Below are the code and all the weights of a small trained network. Each question names an input and a target symbol and asks about switching units off, where a switched-off unit gives its printed mean instead of its output.

import numpy as np


def w(rows, s, z=0):
    codes = np.array(rows[::2]) - 128.0
    scale = np.full(codes.shape[1], s)
    scale[-1] = z or s
    return codes * scale


def norm(h):
    return h / np.sqrt((h * h).mean(-1, keepdims=True) + 1e-5)


def f(y):
    return y / 2 * (1 + np.tanh(0.7978845608 * (y + 0.044715 * y**3)))


def softmax(a):
    e = np.exp(a - a.max(-1, keepdims=True))
    return e / e.sum(-1, keepdims=True)


def log_softmax(a):
    a = a - a.max(-1, keepdims=True)
    return a - np.log(np.exp(a).sum(-1, keepdims=True))


def net(x, mask):
    ids = ['αδεζθμξστψ'.index(c) for c in x.split()]
    T = len(ids)
    res = E[ids] + P[:T]
    u = 0
    for l in range(2):
        q, k, v = (norm(res) @ M[l].T for M in (Q, K, V))
        z = softmax(np.where(np.tri(T) > 0, q @ k.T / 2**0.5, -1e9)) @ v
        res = res + np.where(mask[u], z, O[l][:, -1]) @ O[l][:, :-1]
        u += 1
        y = f(norm(res) @ A[l][:, :-1].T + A[l][:, -1])
        res = res + np.where(mask[u : u + 12], y, B[l][:, -1]) @ B[l][:, :-1]
        u += 12
    return log_softmax(norm(res)[-1] @ U[:, :-1].T + U[:, -1])


Q, K, V, O, A, B = {}, {}, {}, {}, {}, {}
E = w([
[88,52,74,171,140,173],'α',
[191,162,169,88,96,8],'δ',
[178,90,79,135,81,112],'ε',
[158,119,205,154,143,140],'ζ',
[127,128,211,135,114,132],'θ',
[205,191,220,105,56,106],'μ',
[136,82,140,176,186,173],'ξ',
[126,68,122,144,21,178],'σ',
[45,189,125,91,241,82],'τ',
[120,167,170,105,140,74],'ψ',
],0.014)
P = w([
[104,178,153,67,105,232],'0',
[233,176,83,79,204,116],'1',
[83,210,155,142,69,185],'2',
[251,64,180,171,198,74],'3',
[62,178,141,194,50,156],'4',
[119,28,205,159,144,60],'5',
],0.011)
Q[0] = w([
[27,227,102,206,23,100],'0.h1',
[9,80,201,254,52,20],'0.h1',
],0.007)
K[0] = w([
[52,152,142,184,64,123],'0.h1',
[171,91,141,254,139,59],'0.h1',
],0.0095)
V[0] = w([
[253,80,56,221,107,126],'0.h1',
[154,199,101,72,3,155],'0.h1',
],0.0054)
O[0] = w([
[163,137,150,2,177,168,168],'0.h1',
[98,44,138,101,156,119,249],'0.h1',
],0.012,0.0013)
A[0] = w([
[174,116,86,110,190,98,125],'0.n1',
[226,66,161,120,44,79,46],'0.n2',
[128,11,109,135,144,82,163],'0.n3',
[53,84,116,134,24,60,2],'0.n4',
[72,156,160,99,125,89,29],'0.n5',
[172,97,123,178,133,107,170],'0.n6',
[202,160,86,85,113,149,127],'0.n7',
[206,104,162,119,92,173,13],'0.n8',
[190,76,132,167,148,150,136],'0.n9',
[121,108,176,103,101,102,158],'0.n10',
[159,105,106,17,119,129,80],'0.n11',
[128,172,144,54,132,202,161],'0.n12',
],0.011,0.0047)
B[0] = w([
[94,146,184,108,54,159,197],'0.n1',
[16,180,146,100,178,108,254],'0.n2',
[89,185,229,96,180,77,211],'0.n3',
[254,121,53,107,102,159,190],'0.n4',
[67,226,148,106,134,79,127],'0.n5',
[76,99,133,179,142,56,193],'0.n6',
[65,174,125,94,82,148,172],'0.n7',
[62,129,146,48,76,97,188],'0.n8',
[99,187,79,126,149,74,226],'0.n9',
[177,115,111,160,127,112,204],'0.n10',
[204,46,158,103,123,140,204],'0.n11',
[222,140,60,199,77,75,193],'0.n12',
],0.0089,0.0054)
Q[1] = w([
[97,118,68,74,117,108],'1.h1',
[146,65,165,156,168,1],'1.h1',
],0.0072)
K[1] = w([
[127,86,52,155,166,72],'1.h1',
[128,184,254,5,216,88],'1.h1',
],0.0068)
V[1] = w([
[3,85,166,110,32,165],'1.h1',
[102,120,98,146,204,183],'1.h1',
],0.0076)
O[1] = w([
[146,161,214,159,135,255,128],'1.h1',
[251,177,118,117,59,130,3],'1.h1',
],0.008,0.0027)
A[1] = w([
[118,69,114,129,190,117,2],'1.n1',
[173,38,181,122,104,163,97],'1.n2',
[181,51,150,118,49,171,65],'1.n3',
[166,107,128,59,180,28,109],'1.n4',
[91,101,137,90,47,186,11],'1.n5',
[161,114,127,214,203,157,75],'1.n6',
[160,147,106,8,124,142,130],'1.n7',
[95,83,18,81,97,240,34],'1.n8',
[174,102,190,37,218,170,68],'1.n9',
[172,154,136,87,217,113,135],'1.n10',
[82,128,129,54,100,218,153],'1.n11',
[191,117,38,186,209,228,34],'1.n12',
],0.012,0.0059)
B[1] = w([
[109,179,192,73,134,110,121],'1.n1',
[83,109,119,79,163,104,167],'1.n2',
[40,79,61,54,101,140,164],'1.n3',
[156,158,121,69,113,116,254],'1.n4',
[140,242,90,83,42,137,138],'1.n5',
[182,82,125,55,143,59,154],'1.n6',
[209,71,56,123,132,129,174],'1.n7',
[226,113,166,192,116,204,146],'1.n8',
[135,51,156,140,192,219,188],'1.n9',
[109,106,166,140,43,163,183],'1.n10',
[216,185,164,246,80,106,163],'1.n11',
[106,141,135,143,253,70,167],'1.n12',
],0.012,0.0089)
U = w([
[220,164,91,102,22,215,199],'α',
[18,105,65,89,115,137,158],'δ',
[219,17,70,55,181,205,3],'ε',
[132,219,188,168,34,133,116],'ζ',
[21,226,65,147,164,171,203],'θ',
[70,43,219,209,123,149,70],'μ',
[250,187,42,44,57,49,30],'ξ',
[229,143,184,164,166,226,218],'σ',
[120,114,83,202,50,28,139],'τ',
[110,158,90,153,237,45,140],'ψ',
],0.011,0.0046)

Each question gives the input, a string of symbols that net reads in full, and the target symbol t.
The units are the heads (2 rows each of Q, K, V and O) and the neurons (one row each of A and B). Each row of codes is followed by its name. A weight is (code - 128) times the scale printed after its matrix; where a second scale follows, it is the last column's (O, A, B and U).
mask holds one flag per unit, layer by layer, with each layer's heads first. A switched-off unit (its flag False) gives its mean, the last column of its rows in O or B, instead of its output. The means were averaged over made-up inputs and are rounded, as every weight is.
A unit's drop is (log p(t) with every unit on - log p(t) with that unit switched off) / (log p(t) with every unit on - log p(t) with every unit switched off).
The circuit of an input: a set's keep is (log p(t) with only the set's units on - log p(t) with every unit switched off) / (log p(t) with every unit on - log p(t) with every unit switched off). Starting from the 12 units with the biggest drops (on a tie, the unit counted first), units are removed one at a time, each time the one whose removal leaves the highest keep (on an exact tie, the one counted first), for as long as the keep stays at least 0.8.
circuit, biggest first: the units of the circuit, biggest drop first
top k neurons in layer l: the k neurons of layer l with the biggest drops, biggest first
input α σ ζ, target μ: circuit, biggest first : (1.n4)
input θ ξ ζ α, target ξ: top 2 neurons in layer 0 : (0.n9, 0.n8)
input μ δ ξ σ τ μ, target σ: circuit, biggest first : (0.h1, 1.n9)
input θ ξ τ σ, target ξ: top 2 neurons in layer 0 : (0.n8, 0.n9)
input ζ ξ ζ ε ξ δ, target ε: circuit, biggest first : (0.h1, 1.n9)
input τ ζ ξ ε ε ζ, target ε: circuit, biggest first : (0.h1, 1.n7)
input ξ ε ξ τ, target ε: circuit, biggest first : (0.h1, 1.n9)
input α ξ μ α, target ξ: top 2 neurons in layer 0 : (0.n9, 0.n12)
input ψ ε θ σ ε ξ, target σ: circuit, biggest first : (0.h1, 1.n3)
input τ ξ μ ξ θ μ, target ξ: top 4 neurons in layer 0 : (0.n3, 0.n12, 0.n1, 0.n10)
input μ ξ ψ, target τ: top 2 neurons in layer 0 : (0.n4, 0.n2)
input ξ σ ε σ, target σ: circuit, biggest first : (0.h1, 1.h1, 1.n11)
input ε σ μ ψ, target σ: circuit, biggest first : (0.h1, 1.n9)
input σ θ ζ ξ ξ ε, target ξ: circuit, biggest first : (0.h1)
input σ μ ξ μ, target μ: circuit, biggest first : (0.h1, 0.n2, 1.n9, 1.n10)
input σ ψ ζ, target μ: top 2 neurons in layer 1 : (1.n4, 1.n12)
input ε ε ξ ζ ζ σ, target ζ: top 3 neurons in layer 0 : (0.n2, 0.n8, 0.n4)
input ζ μ μ ξ, target μ: top 2 neurons in layer 1 : (1.n10, 1.n9)
input θ μ θ, target δ: top 3 neurons in layer 0 : (0.n2, 0.n4, 0.n8)
input ξ μ μ ξ ε ζ, target ξ: top 3 neurons in layer 0 : (0.n12, 0.n3, 0.n1)
